Below is a small trained network, with its code and all its weights. Each question gives an input and a target symbol and asks what happens when units are switched off, that is, made to give their printed mean instead of their output.

import numpy as np


def w(rows, s, z=0):
    codes = np.array(rows[::2]) - 128.0
    scale = np.full(codes.shape[1], s)
    scale[-1] = z or s
    return codes * scale


def norm(h):
    return h / np.sqrt((h * h).mean(-1, keepdims=True) + 1e-5)


def f(y):
    return np.maximum(y, 0)


def softmax(a):
    e = np.exp(a - a.max(-1, keepdims=True))
    return e / e.sum(-1, keepdims=True)


def log_softmax(a):
    a = a - a.max(-1, keepdims=True)
    return a - np.log(np.exp(a).sum(-1, keepdims=True))


def net(x, mask):
    ids = ['αβγδεζηθμξπστφψω'.index(c) for c in x.split()]
    T = len(ids)
    res = E[ids] + P[:T]
    r = norm(res)
    for j in range(3):
        rows = slice(3 * j, 3 * j + 3)
        q, k, v = (r @ M[0][rows].T for M in (Q, K, V))
        z = softmax(np.where(np.tri(T) > 0, q @ k.T / 3**0.5, -1e9)) @ v
        o = O[0][rows]
        res = res + np.where(mask[j], z, o[:, -1]) @ o[:, :-1]
    y = f(norm(res) @ A[0][:, :-1].T + A[0][:, -1])
    res = res + np.where(mask[3:11], y, B[0][:, -1]) @ B[0][:, :-1]
    return log_softmax(norm(res)[-1] @ U[:, :-1].T + U[:, -1])


Q, K, V, O, A, B = {}, {}, {}, {}, {}, {}
E = w([
[122,109,117,94],'α',
[150,148,63,87],'β',
[24,208,88,81],'γ',
[105,176,103,124],'δ',
[120,103,135,157],'ε',
[112,150,155,169],'ζ',
[112,201,141,120],'η',
[127,116,162,129],'θ',
[251,125,106,198],'μ',
[111,120,91,129],'ξ',
[124,164,135,79],'π',
[89,156,125,78],'σ',
[148,168,160,144],'τ',
[132,146,178,165],'φ',
[125,136,99,84],'ψ',
[95,119,99,97],'ω',
],0.02)
P = w([
[139,114,123,126],'0',
[126,115,82,167],'1',
[198,120,69,145],'2',
[151,91,153,100],'3',
[68,124,146,150],'4',
[117,162,31,102],'5',
[253,2,114,82],'6',
],0.018)
Q[0] = w([
[104,158,39,218],'h0',
[29,102,187,152],'h0',
[198,109,115,108],'h0',
[134,160,44,149],'h1',
[90,132,134,170],'h1',
[190,126,37,139],'h1',
[57,128,190,140],'h2',
[158,34,182,94],'h2',
[7,68,195,169],'h2',
],0.012)
K[0] = w([
[189,129,174,61],'h0',
[179,179,66,158],'h0',
[2,180,185,136],'h0',
[173,87,168,62],'h1',
[157,152,146,118],'h1',
[118,118,172,117],'h1',
[203,120,77,131],'h2',
[67,110,132,130],'h2',
[162,147,101,152],'h2',
],0.012)
V[0] = w([
[98,105,81,148],'h0',
[83,253,85,68],'h0',
[121,170,130,218],'h0',
[18,136,152,79],'h1',
[34,66,122,132],'h1',
[65,153,134,150],'h1',
[94,118,53,147],'h2',
[100,117,72,145],'h2',
[141,87,128,80],'h2',
],0.018)
O[0] = w([
[191,233,99,152,132],'h0',
[31,193,123,21,255],'h0',
[89,127,26,157,170],'h0',
[76,141,222,218,65],'h1',
[150,220,198,254,51],'h1',
[15,140,101,204,110],'h1',
[190,209,136,68,170],'h2',
[199,231,137,73,157],'h2',
[185,65,204,107,81],'h2',
],0.012,0.0059)
A[0] = w([
[135,73,104,52,134],'n0',
[250,137,151,121,173],'n1',
[115,75,106,183,7],'n2',
[50,132,70,237,110],'n3',
[95,89,154,136,68],'n4',
[84,134,180,149,1],'n5',
[142,66,124,55,204],'n6',
[123,48,117,214,20],'n7',
],0.012,0.0078)
B[0] = w([
[178,88,79,35,218],'n0',
[139,35,82,68,233],'n1',
[2,137,110,145,134],'n2',
[153,92,148,182,167],'n3',
[68,149,110,63,130],'n4',
[80,145,135,188,128],'n5',
[208,12,144,133,254],'n6',
[13,124,219,153,146],'n7',
],0.0094,0.0081)
U = w([
[233,97,215,126,82],'α',
[199,128,105,66,34],'β',
[98,198,113,155,192],'γ',
[116,194,59,110,119],'δ',
[245,123,86,199,181],'ε',
[110,147,15,206,183],'ζ',
[3,108,54,80,64],'η',
[172,43,178,188,194],'θ',
[156,90,100,144,92],'μ',
[221,209,92,135,46],'ξ',
[87,50,199,64,160],'π',
[82,150,213,126,208],'σ',
[124,34,77,101,122],'τ',
[110,64,73,181,134],'φ',
[198,122,175,67,2],'ψ',
[211,212,189,140,179],'ω',
],0.013,0.0049)

Each question gives the input, a string of symbols that net reads in full, and the target symbol t.
The units are the heads (3 rows each of Q, K, V and O) and the neurons (one row each of A and B). Each row of codes is followed by its name. A weight is (code - 128) times the scale printed after its matrix; where a second scale follows, it is the last column's (O, A, B and U).
mask holds one flag per unit, heads first, then neurons. A switched-off unit (its flag False) gives its mean, the last column of its rows in O or B, instead of its output. The means were averaged over made-up inputs and are rounded, as every weight is.
A unit's drop is (log p(t) with every unit on - log p(t) with that unit switched off) / (log p(t) with every unit on - log p(t) with every unit switched off).
The circuit of an input: a set's keep is (log p(t) with only the set's units on - log p(t) with every unit switched off) / (log p(t) with every unit on - log p(t) with every unit switched off). Starting from all 11 units, units are removed one at a time, each time the one whose removal leaves the highest keep (on an exact tie, the one counted first), for as long as the keep stays at least 0.8.
units of the circuit, in order: the units of the circuit, biggest drop first
most important unit: the unit with the biggest drop
heads that matter: for each layer, one digit per head in row order, 1 if its drop is at least 0.15 and else 0, layers parted by /
drop when u is switched off: that unit's drop, to one decimal
input π σ θ τ ω, target θ: heads that matter -> 100
input η π ε π τ η, target π: most important unit -> h0
input ψ τ δ σ ε ω, target σ: units of the circuit, in order -> (h1; h0)
input τ ω π ζ ε γ π, target ε: units of the circuit, in order -> (h0; h1)
input σ π σ β, target π: units of the circuit, in order -> (h0; h1)
input α ε τ ξ η, target τ: heads that matter -> 111
input ε σ τ ω θ η α, target θ: heads that matter -> 110
input ε η ξ, target ε: heads that matter -> 100
input ξ γ ε ζ ζ π, target ζ: heads that matter -> 110
input ψ β η ω γ ζ, target ω: heads that matter -> 010
input θ ω ψ α, target ω: units of the circuit, in order -> (h1; h0)
input π θ π η ω, target π: units of the circuit, in order -> (h0; h2)
input ω ω δ ψ π α η, target σ: units of the circuit, in order -> (h1; h0)
input τ α ε η η ψ δ, target η: heads that matter -> 101
input σ ω η, target σ: units of the circuit, in order -> (h1)
input η α τ ζ η ω α, target η: heads that matter -> 111
input σ π π τ σ η, target τ: heads that matter -> 001
input α η σ π, target η: heads that matter -> 110
input η ξ η, target η: heads that matter -> 100
input η μ τ, target η: units of the circuit, in order -> (h0)
input π σ ζ ε ω α ω, target ω: heads that matter -> 110
input α β ε σ η τ, target σ: heads that matter -> 010
input π ε ζ, target π: heads that matter -> 100
input γ η γ μ ω μ σ, target ω: units of the circuit, in order -> (h1; h2)
input ζ γ β ε η β ψ, target η: drop when h0 is switched off -> 1.1
input ε η σ, target ε: drop when h0 is switched off -> 0.7
input γ η π α ω η, target α: units of the circuit, in order -> (h0)
input β η τ δ η ζ φ, target η: drop when h0 is switched off -> 0.9
